Here is a tiny trained network, its code and every weight. The questions are about switching its units off for an input and a class, where a switched-off unit gives its printed mean instead of its output.

import numpy as np


def w(rows, s, z=0):
    codes = np.array(rows[::2]) - 128.0
    scale = np.full(codes.shape[1], s)
    scale[-1] = z or s
    return codes * scale


def f(y):
    return y / 2 * (1 + np.tanh(0.7978845608 * (y + 0.044715 * y**3)))


def log_softmax(a):
    a = a - a.max(-1, keepdims=True)
    return a - np.log(np.exp(a).sum(-1, keepdims=True))


def net(x, mask):
    res = np.array(x, float).reshape(1, 7) / 4 @ E
    y = f(res @ A[0][:, :-1].T + A[0][:, -1])
    res = res + np.where(mask, y, B[0][:, -1]) @ B[0][:, :-1]
    return log_softmax(res[-1] @ U[:, :-1].T + U[:, -1])


A, B = {}, {}
E = w([
[80,40,132,83,143,95,143],'x0',
[231,87,116,119,194,163,107],'x1',
[105,89,96,107,81,255,139],'x2',
[186,101,225,142,65,126,175],'x3',
[98,176,213,66,199,176,114],'x4',
[128,128,129,127,130,129,127],'x5',
[95,86,177,211,125,132,47],'x6',
],0.009)
A[0] = w([
[66,175,111,138,88,98,155,90],'n0',
[169,192,110,59,121,108,179,105],'n1',
[170,242,101,206,107,176,114,121],'n2',
[104,30,109,109,128,78,131,105],'n3',
[115,169,87,135,192,41,81,114],'n4',
[178,108,129,126,144,161,104,78],'n5',
[154,77,125,93,145,156,96,97],'n6',
[104,120,82,101,117,173,73,88],'n7',
[106,115,173,179,121,132,90,121],'n8',
[138,149,146,126,138,56,105,29],'n9',
[61,166,162,160,94,114,191,72],'n10',
[249,99,104,119,163,110,97,95],'n11',
[120,177,214,94,160,162,106,66],'n12',
[87,162,39,84,173,122,127,69],'n13',
[181,102,184,106,83,122,128,236],'n14',
[131,145,153,138,169,50,122,2],'n15',
[148,72,221,151,70,117,21,96],'n16',
[72,118,104,177,160,138,9,111],'n17',
[93,131,157,77,170,126,128,77],'n18',
[132,144,89,49,115,98,188,116],'n19',
[166,101,60,187,73,102,146,16],'n20',
[63,163,140,128,59,128,147,70],'n21',
[92,145,180,88,166,146,125,58],'n22',
[113,113,139,150,96,223,160,67],'n23',
[111,31,133,87,188,114,131,99],'n24',
[118,170,170,99,165,145,123,47],'n25',
[144,128,193,135,80,116,169,48],'n26',
[77,126,59,132,124,230,121,72],'n27',
[146,89,50,152,37,74,126,51],'n28',
[220,208,113,169,128,176,73,98],'n29',
[103,130,164,71,131,129,107,71],'n30',
[13,205,75,115,83,100,95,95],'n31',
[103,154,182,74,130,183,94,58],'n32',
[158,109,200,131,87,147,178,61],'n33',
[96,40,111,91,65,206,130,66],'n34',
[179,102,63,113,199,145,62,106],'n35',
[124,142,176,112,160,148,143,14],'n36',
],0.011,0.0063)
B[0] = w([
[129,67,174,143,128,171,113,189],'n0',
[197,60,67,77,72,141,155,214],'n1',
[16,40,115,28,208,62,80,245],'n2',
[71,122,125,87,179,115,55,200],'n3',
[157,249,178,137,132,54,163,236],'n4',
[149,125,198,184,122,157,153,161],'n5',
[126,97,181,138,129,111,132,165],'n6',
[144,208,145,133,146,87,149,180],'n7',
[187,90,98,68,120,146,165,180],'n8',
[229,154,152,114,199,67,119,161],'n9',
[141,47,182,150,137,149,151,177],'n10',
[130,90,192,183,108,164,153,233],'n11',
[134,135,56,167,127,171,61,198],'n12',
[115,184,76,114,83,155,193,218],'n13',
[61,230,140,124,110,144,158,236],'n14',
[226,134,167,129,170,47,112,171],'n15',
[170,109,59,64,77,154,189,221],'n16',
[173,138,36,36,7,166,217,237],'n17',
[109,133,75,157,156,121,112,170],'n18',
[170,66,99,68,69,143,123,207],'n19',
[151,181,46,202,175,186,42,195],'n20',
[160,49,179,144,137,137,135,180],'n21',
[140,115,80,195,130,155,41,171],'n22',
[217,165,175,113,198,34,131,185],'n23',
[35,59,142,100,157,105,120,199],'n24',
[143,153,71,183,165,157,82,160],'n25',
[88,164,127,159,162,148,232,163],'n26',
[192,237,184,136,159,1,148,228],'n27',
[123,153,74,191,138,152,25,222],'n28',
[54,59,147,98,132,92,122,235],'n29',
[122,103,86,179,158,117,68,148],'n30',
[105,77,222,192,127,203,186,255],'n31',
[165,130,82,180,163,126,67,177],'n32',
[59,248,97,144,128,95,196,179],'n33',
[174,139,153,113,158,72,114,219],'n34',
[86,101,204,213,95,206,195,222],'n35',
[123,122,87,173,128,136,130,136],'n36',
],0.0081)
U = w([
[221,184,194,148,184,7,130,99],'0',
[131,156,60,221,165,184,31,100],'1',
[62,213,137,154,127,147,217,156],'2',
[135,63,250,206,147,207,174,81],'3',
[205,88,67,39,84,154,175,77],'4',
[2,65,146,70,195,58,80,127],'5',
[111,146,164,123,122,137,121,251],'6',
],0.0098,0.02)

Each question gives the input, the list of numbers given to net, and the class t.
The units are the neurons (one row each of A and B). Each row of codes is followed by its name. A weight is (code - 128) times the scale printed after its matrix; where a second scale follows, it is the last column's (A, B and U).
mask holds one flag per neuron, in row order. A switched-off neuron (its flag False) gives its mean, the last column of its row in B, instead of its output. The means were averaged over made-up inputs and are rounded, as every weight is.
A unit's drop is (log p(t) with every unit on - log p(t) with that unit switched off) / (log p(t) with every unit on - log p(t) with every unit switched off).
The circuit of an input: a set's keep is (log p(t) with only the set's units on - log p(t) with every unit switched off) / (log p(t) with every unit on - log p(t) with every unit switched off). Starting from the 12 units with the biggest drops (on a tie, the unit counted first), units are removed one at a time, each time the one whose removal leaves the highest keep (on an exact tie, the one counted first), for as long as the keep stays at least 0.8.
units of the circuit, in order: the units of the circuit, biggest drop first
unit that matters most: the unit with the biggest drop
top k neurons: the k neurons with the biggest drops, biggest first
drop when u is switched off: that unit's drop, to one decimal
input [7,-1,-1,-8,2,1,-7], class 2: unit that matters most	n13
input [6,-5,-8,-6,-4,7,-5], class 0: top 2 neurons	n4; n15
input [-5,-7,7,-5,2,4,5], class 0: top 2 neurons	n27; n23
input [-3,-7,-6,-4,-6,4,-3], class 3: units of the circuit, in order	n31; n0
input [8,-5,8,-3,7,5,-2], class 0: units of the circuit, in order	n27; n34
input [-5,5,1,-2,-3,1,0], class 3: top 3 neurons	n35; n11; n3
input [-3,-4,7,3,-8,6,-3], class 1: top 3 neurons	n28; n20; n4
input [-1,8,6,-3,-3,-6,-6], class 3: top 2 neurons	n35; n11
input [-5,5,-7,-7,6,-4,8], class 4: top 4 neurons	n17; n27; n8; n16
input [2,7,8,8,4,7,7], class 0: top 2 neurons	n23; n34
input [-5,-6,6,0,-5,-4,-4], class 0: units of the circuit, in order	n27; n23
input [1,1,-3,7,-5,0,-5], class 2: top 3 neurons	n14; n33; n26
input [5,0,-6,0,2,2,-7], class 4: top 2 neurons	n1; n19
input [1,8,-1,7,4,-1,-6], class 3: units of the circuit, in order	n11
input [-8,-1,0,8,8,0,-4], class 1: top 2 neurons	n12; n32
input [1,4,-5,8,-2,8,-5], class 2: top 2 neurons	n14; n33
input [-6,2,2,3,0,-1,-5], class 5: units of the circuit, in order	n2; n29
input [-1,-4,6,3,4,-1,7], class 4: units of the circuit, in order	n16; n8
input [-8,-3,1,-6,7,8,-4], class 5: drop when n3 is switched off	-0.1
input [8,3,3,-8,-3,-2,-6], class 2: units of the circuit, in order	n35
input [-1,-7,1,6,2,3,8], class 4: drop when n8 is switched off	0.4
input [-3,3,5,-6,-2,5,-5], class 2: drop when n13 is switched off	1.1
